Here is a tiny trained network, its code and every weight. The questions are about switching its units off for an input and a class, where a switched-off unit gives its printed mean instead of its output.

import numpy as np


def w(rows, s, z=0):
    codes = np.array(rows[::2]) - 128.0
    scale = np.full(codes.shape[1], s)
    scale[-1] = z or s
    return codes * scale


def norm(h):
    return h / np.sqrt((h * h).mean(-1, keepdims=True) + 1e-5)


def f(y):
    return np.maximum(y, 0)


def log_softmax(a):
    a = a - a.max(-1, keepdims=True)
    return a - np.log(np.exp(a).sum(-1, keepdims=True))


def net(x, mask):
    res = np.array(x, float).reshape(1, 7) / 4 @ E
    u = 0
    for l in range(4):
        y = f(norm(res) @ A[l][:, :-1].T + A[l][:, -1])
        res = res + np.where(mask[u : u + 5], y, B[l][:, -1]) @ B[l][:, :-1]
        u += 5
    return log_softmax(norm(res)[-1] @ U[:, :-1].T + U[:, -1])


A, B = {}, {}
E = w([
[136,134,131,131,138,128,128,132,126,126,123,138],'x0',
[216,123,144,135,156,150,154,138,206,171,122,52],'x1',
[138,136,124,127,129,123,128,128,118,134,124,131],'x2',
[123,130,126,132,133,127,131,135,134,136,127,138],'x3',
[158,132,152,135,138,125,150,5,133,167,208,161],'x4',
[124,126,137,127,120,124,124,136,131,138,133,129],'x5',
[138,32,153,31,135,50,206,109,135,113,89,159],'x6',
],0.011)
A[0] = w([
[118,80,90,72,122,72,143,222,147,80,39,109,3],'L0N1',
[182,148,134,149,207,158,112,155,180,165,138,31,20],'L0N2',
[91,157,109,169,88,170,85,255,117,104,58,69,207],'L0N3',
[86,94,149,83,111,80,172,111,72,120,92,183,79],'L0N4',
[166,92,119,85,150,111,149,167,188,135,80,59,28],'L0N5',
],0.0066,0.0022)
B[0] = w([
[104,212,189,246,39,194,191,188,70,135,105,110,222],'L0N1',
[191,133,118,160,85,162,147,63,203,122,106,136,193],'L0N2',
[166,43,31,2,251,32,112,85,136,115,188,134,254],'L0N3',
[172,162,10,131,85,115,39,117,230,120,113,136,200],'L0N4',
[94,171,204,108,190,183,145,193,124,183,94,98,189],'L0N5',
],0.0065,0.0095)
A[1] = w([
[182,138,183,72,247,159,161,90,181,180,141,97,76],'L1N1',
[103,97,112,143,190,112,92,114,60,136,192,105,88],'L1N2',
[11,177,152,154,2,163,140,202,35,72,50,204,1],'L1N3',
[116,88,203,94,139,107,155,91,121,165,135,151,65],'L1N4',
[109,180,149,225,110,190,97,60,108,142,206,164,140],'L1N5',
],0.006,0.0035)
B[1] = w([
[109,77,100,162,123,40,95,169,145,118,144,78,254],'L1N1',
[116,157,141,130,76,112,145,173,102,88,126,160,189],'L1N2',
[186,116,54,181,180,54,102,116,184,135,126,39,228],'L1N3',
[112,134,76,114,175,118,111,142,138,106,132,117,155],'L1N4',
[102,131,194,128,95,163,198,164,96,148,2,127,247],'L1N5',
],0.0078,0.0054)
A[2] = w([
[4,188,95,170,79,96,104,84,8,98,131,203,225],'L2N1',
[67,78,131,65,181,106,74,126,1,94,233,167,8],'L2N2',
[70,113,103,24,117,102,124,96,112,112,125,223,2],'L2N3',
[90,141,90,37,167,112,120,109,89,65,160,225,5],'L2N4',
[113,140,129,129,175,134,108,157,79,112,176,131,96],'L2N5',
],0.0071,0.0022)
B[2] = w([
[100,86,208,75,208,204,161,165,67,190,69,64,254],'L2N1',
[18,227,73,121,60,150,119,104,88,71,167,253,193],'L2N2',
[180,196,148,228,39,156,121,97,166,139,169,130,195],'L2N3',
[115,223,76,208,102,191,141,118,156,88,185,178,205],'L2N4',
[74,181,125,127,44,102,121,130,141,90,129,139,158],'L2N5',
],0.0071,0.0075)
A[3] = w([
[136,2,191,62,202,46,165,84,118,147,220,142,41],'L3N1',
[144,110,53,128,99,73,91,189,170,88,115,106,67],'L3N2',
[182,106,170,191,67,140,172,61,176,172,155,128,39],'L3N3',
[142,120,224,160,129,172,164,160,127,175,88,75,159],'L3N4',
[179,160,166,199,20,155,136,45,163,144,161,142,2],'L3N5',
],0.0076,0.0032)
B[3] = w([
[191,81,126,133,197,82,93,79,100,136,132,91,161],'L3N1',
[154,83,189,160,149,123,86,6,145,158,164,93,231],'L3N2',
[99,161,99,158,92,136,76,146,130,65,140,144,206],'L3N3',
[100,124,147,81,94,151,154,131,71,136,142,215,255],'L3N4',
[58,200,59,116,121,122,90,168,119,69,157,172,205],'L3N5',
],0.011,0.0082)
U = w([
[72,210,77,131,85,148,98,127,117,78,162,168,189],'0',
[198,79,105,122,161,55,89,89,176,127,145,63,6],'1',
[116,121,250,84,115,192,185,148,75,184,74,135,166],'2',
],0.013,0.0015)

Each question gives the input, the list of numbers given to net, and the class t.
The units are the neurons (one row each of A and B). Each row of codes is followed by its name. A weight is (code - 128) times the scale printed after its matrix; where a second scale follows, it is the last column's (A, B and U).
mask holds one flag per neuron, layer by layer. A switched-off neuron (its flag False) gives its mean, the last column of its row in B, instead of its output. The means were averaged over made-up inputs and are rounded, as every weight is.
A unit's drop is (log p(t) with every unit on - log p(t) with that unit switched off) / (log p(t) with every unit on - log p(t) with every unit switched off).
The circuit of an input: a set's keep is (log p(t) with only the set's units on - log p(t) with every unit switched off) / (log p(t) with every unit on - log p(t) with every unit switched off). Starting from the 12 units with the biggest drops (on a tie, the unit counted first), units are removed one at a time, each time the one whose removal leaves the highest keep (on an exact tie, the one counted first), for as long as the keep stays at least 0.8.
units of the circuit, in order: the units of the circuit, biggest drop first
most important unit: the unit with the biggest drop
k most important neurons: the k neurons with the biggest drops, biggest first
top k neurons in layer l: the k neurons of layer l with the biggest drops, biggest first
drop of u: that unit's drop, to one decimal
input [2,2,-5,7,-7,5,0], class 1: units of the circuit, in order -> [L0N3]
input [-5,8,3,-2,2,3,0], class 0: 3 most important neurons -> [L0N3; L0N2; L2N1]
input [2,-8,-6,-8,2,1,-2], class 2: 2 most important neurons -> [L0N3; L2N1]
input [-3,0,0,-8,-2,1,2], class 1: 2 most important neurons -> [L1N3; L2N1]
input [-8,1,-3,-5,-7,-7,1], class 2: top 3 neurons in layer 0 -> [L0N1; L0N5; L0N4]
input [2,-1,-7,6,6,-8,0], class 2: 2 most important neurons -> [L0N3; L1N5]
input [-8,7,-8,3,8,8,-1], class 0: 2 most important neurons -> [L0N3; L3N5]
input [7,6,-8,-8,0,0,-4], class 1: 2 most important neurons -> [L0N1; L1N1]
input [2,8,-3,-5,-5,-5,2], class 2: 2 most important neurons -> [L0N5; L0N1]
input [-7,4,-2,-4,-8,7,2], class 2: 2 most important neurons -> [L0N1; L0N5]
input [-3,5,7,1,6,4,0], class 0: top 2 neurons in layer 0 -> [L0N3; L0N2]
input [8,5,4,-2,-1,1,2], class 2: 2 most important neurons -> [L0N5; L0N3]
input [-1,8,-1,1,-5,-8,1], class 2: 2 most important neurons -> [L0N5; L0N1]
input [2,-8,0,-2,-8,-6,8], class 1: most important unit -> L1N3
input [-5,2,-3,-7,-2,-6,5], class 2: drop of L0N1 -> 0.0
input [-5,-2,-2,-3,-2,-3,3], class 1: drop of L1N3 -> 1.6
input [8,-7,2,2,8,8,-7], class 2: drop of L2N1 -> 0.1
input [-2,-1,5,-8,8,-8,6], class 0: drop of L1N3 -> 0.2
